Below are the code and all the weights of a small trained network. Each question names an input and a class and asks about switching units off, where a switched-off unit gives its printed mean instead of its output.

import numpy as np


def w(rows, s, z=0):
    codes = np.array(rows[::2]) - 128.0
    scale = np.full(codes.shape[1], s)
    scale[-1] = z or s
    return codes * scale


def f(y):
    return np.maximum(y, 0)


def log_softmax(a):
    a = a - a.max(-1, keepdims=True)
    return a - np.log(np.exp(a).sum(-1, keepdims=True))


def net(x, mask):
    res = np.array(x, float).reshape(1, 5) / 4 @ E
    y = f(res @ A[0][:, :-1].T + A[0][:, -1])
    res = res + np.where(mask, y, B[0][:, -1]) @ B[0][:, :-1]
    return log_softmax(res[-1] @ U[:, :-1].T + U[:, -1])


A, B = {}, {}
E = w([
[86,185,152,67,233,18,141],'x0',
[141,149,58,171,151,213,226],'x1',
[1,146,139,231,155,90,57],'x2',
[134,123,132,133,130,124,136],'x3',
[36,79,156,83,127,193,228],'x4',
],0.0087)
A[0] = w([
[139,190,119,161,193,111,187,81],'neuron 0',
[107,114,105,168,69,201,91,77],'neuron 1',
[110,51,201,73,71,70,83,130],'neuron 2',
[116,80,93,141,56,140,110,89],'neuron 3',
[122,136,119,78,205,136,102,83],'neuron 4',
[203,172,89,134,96,104,58,156],'neuron 5',
[80,85,179,80,141,172,133,113],'neuron 6',
[68,202,80,192,138,151,116,89],'neuron 7',
[160,102,73,169,118,150,117,131],'neuron 8',
[67,33,175,97,103,115,160,71],'neuron 9',
[208,138,125,61,83,135,177,188],'neuron 10',
[115,148,143,136,226,116,128,51],'neuron 11',
[129,156,112,25,145,149,176,196],'neuron 12',
[150,75,142,171,37,217,62,118],'neuron 13',
[83,65,152,122,82,114,50,107],'neuron 14',
[44,114,193,210,111,104,147,131],'neuron 15',
[97,155,171,100,253,137,114,80],'neuron 16',
[103,201,14,152,135,169,178,252],'neuron 17',
[144,82,117,81,166,80,138,88],'neuron 18',
[149,171,75,210,92,67,99,85],'neuron 19',
[69,110,135,112,101,176,153,96],'neuron 20',
],0.011,0.0042)
B[0] = w([
[144,83,164,120,152,113,190,174],'neuron 0',
[144,124,197,104,144,109,170,208],'neuron 1',
[43,146,94,137,102,116,254,205],'neuron 2',
[184,121,235,96,104,79,163,181],'neuron 3',
[185,93,154,155,142,125,158,161],'neuron 4',
[60,119,79,126,212,105,67,220],'neuron 5',
[113,93,88,156,155,118,49,187],'neuron 6',
[115,191,121,75,76,208,109,197],'neuron 7',
[96,104,158,122,180,107,148,187],'neuron 8',
[113,81,49,79,168,123,53,193],'neuron 9',
[74,244,127,94,103,144,82,219],'neuron 10',
[186,120,171,95,125,119,126,170],'neuron 11',
[74,139,186,146,158,140,44,205],'neuron 12',
[127,120,192,90,185,106,120,248],'neuron 13',
[97,160,141,103,148,136,178,193],'neuron 14',
[108,184,150,57,114,173,67,220],'neuron 15',
[185,108,197,147,109,134,141,191],'neuron 16',
[46,133,104,144,114,53,147,240],'neuron 17',
[146,154,166,115,136,140,159,162],'neuron 18',
[113,109,92,102,143,147,119,198],'neuron 19',
[121,79,118,112,198,106,95,190],'neuron 20',
],0.0085,0.012)
U = w([
[100,254,144,70,105,221,55,72],'0',
[192,95,233,103,221,106,141,77],'1',
[99,56,41,102,235,100,41,129],'2',
[53,156,93,106,145,101,194,195],'3',
[90,148,147,117,130,115,73,253],'4',
[134,156,159,165,96,193,87,141],'5',
[120,84,75,250,79,104,168,66],'6',
[172,62,61,140,81,151,107,67],'7',
],0.0088,0.0058)

Each question gives the input, the list of numbers given to net, and the class t.
The units are the neurons (one row each of A and B). Each row of codes is followed by its name. A weight is (code - 128) times the scale printed after its matrix; where a second scale follows, it is the last column's (A, B and U).
mask holds one flag per neuron, in row order. A switched-off neuron (its flag False) gives its mean, the last column of its row in B, instead of its output. The means were averaged over made-up inputs and are rounded, as every weight is.
A unit's drop is (log p(t) with every unit on - log p(t) with that unit switched off) / (log p(t) with every unit on - log p(t) with every unit switched off).
The circuit of an input: a set's keep is (log p(t) with only the set's units on - log p(t) with every unit switched off) / (log p(t) with every unit on - log p(t) with every unit switched off). Starting from the 12 units with the biggest drops (on a tie, the unit counted first), units are removed one at a time, each time the one whose removal leaves the highest keep (on an exact tie, the one counted first), for as long as the keep stays at least 0.8.
units of the circuit, in order: the units of the circuit, biggest drop first
top k neurons: the k neurons with the biggest drops, biggest first
drop when u is switched off: that unit's drop, to one decimal
input [7,-5,-7,-2,7], class 0: units of the circuit, in order => (neuron 10)
input [-7,6,6,-4,0], class 1: top 2 neurons => (neuron 1; neuron 13)
input [4,0,8,0,-2], class 0: top 2 neurons => (neuron 7; neuron 15)
input [-1,-7,-6,6,8], class 2: top 2 neurons => (neuron 9; neuron 6)
input [1,7,-7,-5,0], class 0: top 3 neurons => (neuron 10; neuron 12; neuron 2)
input [6,4,-6,-7,3], class 4: top 4 neurons => (neuron 10; neuron 12; neuron 15; neuron 7)
input [-4,-8,4,-8,0], class 3: top 2 neurons => (neuron 2; neuron 14)
input [-6,-8,4,-1,3], class 3: top 2 neurons => (neuron 2; neuron 14)
input [-6,6,6,-2,7], class 2: top 3 neurons => (neuron 20; neuron 9; neuron 10)
input [-8,0,-1,-5,8], class 1: top 3 neurons => (neuron 3; neuron 1; neuron 13)
input [7,-6,1,5,8], class 2: top 4 neurons => (neuron 9; neuron 6; neuron 3; neuron 1)
input [2,6,-5,-2,6], class 2: top 2 neurons => (neuron 20; neuron 12)
input [-4,-6,-5,0,0], class 3: top 3 neurons => (neuron 2; neuron 15; neuron 7)
input [5,4,6,1,-6], class 0: units of the circuit, in order => (neuron 7)
input [2,-4,-3,-7,-7], class 2: drop when neuron 15 is switched off => 0.1
input [0,6,-3,2,8], class 2: drop when neuron 20 is switched off => 0.1
input [1,-8,1,-4,2], class 3: drop when neuron 2 is switched off => 0.7
